Below is a small trained network, with its code and all its weights. Each question gives an input and a class and asks what happens when units are switched off, that is, made to give their printed mean instead of their output.

import numpy as np


def w(rows, s, z=0):
    codes = np.array(rows[::2]) - 128.0
    scale = np.full(codes.shape[1], s)
    scale[-1] = z or s
    return codes * scale


def f(y):
    return y / 2 * (1 + np.tanh(0.7978845608 * (y + 0.044715 * y**3)))


def log_softmax(a):
    a = a - a.max(-1, keepdims=True)
    return a - np.log(np.exp(a).sum(-1, keepdims=True))


def net(x, mask):
    res = np.array(x, float).reshape(1, 8) / 4 @ E
    y = f(res @ A[0][:, :-1].T + A[0][:, -1])
    res = res + np.where(mask, y, B[0][:, -1]) @ B[0][:, :-1]
    return log_softmax(res[-1] @ U[:, :-1].T + U[:, -1])


A, B = {}, {}
E = w([
[140,158,124,97,100,178,51,86,72,97,181,99],'x0',
[160,142,112,151,149,85,214,165,139,112,139,108],'x1',
[96,131,143,136,142,147,135,188,140,204,97,85],'x2',
[90,94,63,129,146,133,107,135,128,113,77,177],'x3',
[49,111,191,130,74,175,137,108,162,89,85,160],'x4',
[127,172,224,96,123,143,137,101,122,149,128,133],'x5',
[146,146,111,5,88,127,143,109,135,157,96,166],'x6',
[140,76,113,111,137,186,90,95,196,136,101,92],'x7',
],0.014)
A[0] = w([
[129,139,89,91,100,143,146,133,92,164,85,175,108],'n1',
[137,126,143,119,150,143,139,161,95,161,181,112,76],'n2',
[177,139,112,185,166,47,155,86,105,65,184,157,87],'n3',
[151,144,141,117,137,156,113,128,114,174,109,144,78],'n4',
[110,79,83,142,176,117,167,192,171,165,106,102,85],'n5',
[108,96,44,155,161,132,11,117,87,123,125,107,126],'n6',
[139,171,162,115,108,90,180,162,125,124,107,138,102],'n7',
[155,82,80,160,206,107,151,198,183,170,59,105,89],'n8',
[107,118,59,150,173,157,36,161,109,105,144,164,116],'n9',
[76,146,200,152,165,132,119,128,151,139,121,130,152],'n10',
[176,114,155,98,164,127,49,125,138,208,110,131,135],'n11',
[200,128,134,109,133,208,95,59,164,142,178,43,102],'n12',
[97,125,110,104,99,174,132,126,135,149,131,86,1],'n13',
[113,126,121,113,150,127,103,101,131,148,113,113,81],'n14',
[95,115,210,128,175,118,141,121,110,125,94,167,89],'n15',
[115,27,72,110,119,153,122,58,208,78,54,191,121],'n16',
[118,89,191,224,140,175,127,131,143,97,158,74,98],'n17',
[95,174,193,138,135,140,170,121,140,145,83,169,70],'n18',
],0.013,0.0079)
B[0] = w([
[81,114,132,148,127,109,122,125,134,158,121,98,180],'n1',
[113,103,147,110,112,134,130,108,150,104,104,149,154],'n2',
[216,121,75,118,123,125,160,171,62,164,128,164,214],'n3',
[137,102,126,134,159,123,145,99,139,138,138,101,144],'n4',
[137,148,135,154,120,116,160,187,101,180,151,125,223],'n5',
[105,112,115,96,128,164,59,74,135,65,127,43,225],'n6',
[99,109,141,103,132,141,122,102,155,109,104,163,179],'n7',
[152,119,149,210,106,111,181,177,107,203,149,86,252],'n8',
[121,149,140,126,127,160,106,68,111,123,177,49,204],'n9',
[99,118,151,123,116,123,135,111,154,123,97,154,179],'n10',
[124,137,144,86,136,174,138,71,173,149,142,95,183],'n11',
[181,132,148,64,123,128,128,67,129,137,102,151,203],'n12',
[150,124,145,134,161,160,171,111,110,156,159,124,144],'n13',
[138,127,115,96,137,143,111,127,148,103,94,122,140],'n14',
[93,125,153,96,145,113,144,113,144,157,64,137,165],'n15',
[9,145,172,112,147,115,103,105,196,85,78,151,241],'n16',
[47,134,162,162,125,151,88,119,182,141,119,47,200],'n17',
[70,142,136,129,136,119,106,116,166,84,167,148,177],'n18',
],0.012,0.022)
U = w([
[32,111,175,99,132,134,112,65,179,110,140,103,220],'0',
[153,111,101,60,127,76,156,141,98,60,129,255,43],'1',
[224,108,127,51,133,141,123,52,96,117,160,120,150],'2',
[188,123,175,169,102,167,66,140,169,74,143,128,2],'3',
[126,110,151,175,119,92,195,213,110,165,153,148,137],'4',
[115,108,99,166,118,141,93,117,78,93,195,69,61],'5',
],0.0085,0.0068)

Each question gives the input, the list of numbers given to net, and the class t.
The units are the neurons (one row each of A and B). Each row of codes is followed by its name. A weight is (code - 128) times the scale printed after its matrix; where a second scale follows, it is the last column's (A, B and U).
mask holds one flag per neuron, in row order. A switched-off neuron (its flag False) gives its mean, the last column of its row in B, instead of its output. The means were averaged over made-up inputs and are rounded, as every weight is.
A unit's drop is (log p(t) with every unit on - log p(t) with that unit switched off) / (log p(t) with every unit on - log p(t) with every unit switched off).
The circuit of an input: a set's keep is (log p(t) with only the set's units on - log p(t) with every unit switched off) / (log p(t) with every unit on - log p(t) with every unit switched off). Starting from the 12 units with the biggest drops (on a tie, the unit counted first), units are removed one at a time, each time the one whose removal leaves the highest keep (on an exact tie, the one counted first), for as long as the keep stays at least 0.8.
units of the circuit, in order: the units of the circuit, biggest drop first
most important unit: the unit with the biggest drop
top k neurons: the k neurons with the biggest drops, biggest first
drop of u: that unit's drop, to one decimal
input [-6,-7,-1,-4,-1,-4,-4,-2], class 5: top 2 neurons : [n16, n17]
input [-1,8,-6,-4,0,8,-8,-2], class 4: units of the circuit, in order : [n3]
input [-8,-7,-3,-8,-8,-7,-7,-3], class 4: top 2 neurons : [n3, n8]
input [2,7,-4,-3,5,-3,-4,0], class 4: top 3 neurons : [n6, n3, n9]
input [2,-1,0,-8,-5,8,-1,-1], class 2: top 2 neurons : [n16, n12]
input [3,-7,-8,4,-6,-8,2,-3], class 5: top 2 neurons : [n3, n9]
input [-7,8,-7,5,2,-3,6,2], class 4: top 3 neurons : [n8, n6, n5]
input [1,-1,4,-8,4,-2,5,6], class 2: top 3 neurons : [n12, n17, n16]
input [3,-1,1,3,-7,5,2,-3], class 2: top 2 neurons : [n16, n17]
input [-5,0,6,-8,-4,0,8,-1], class 4: top 2 neurons : [n16, n6]
input [5,5,-6,5,0,-1,2,-8], class 1: top 2 neurons : [n8, n6]
input [4,3,4,-1,-6,-8,4,-5], class 5: top 2 neurons : [n6, n12]
input [-1,7,0,2,5,-1,5,-8], class 1: drop of n8 : 0.2
input [-5,6,-1,-2,4,-2,-6,0], class 4: drop of n14 : 0.0
input [-7,-7,4,1,-4,2,-5,-3], class 4: drop of n8 : 0.1
input [-1,-4,4,-6,-7,0,4,-2], class 2: most important unit : n16
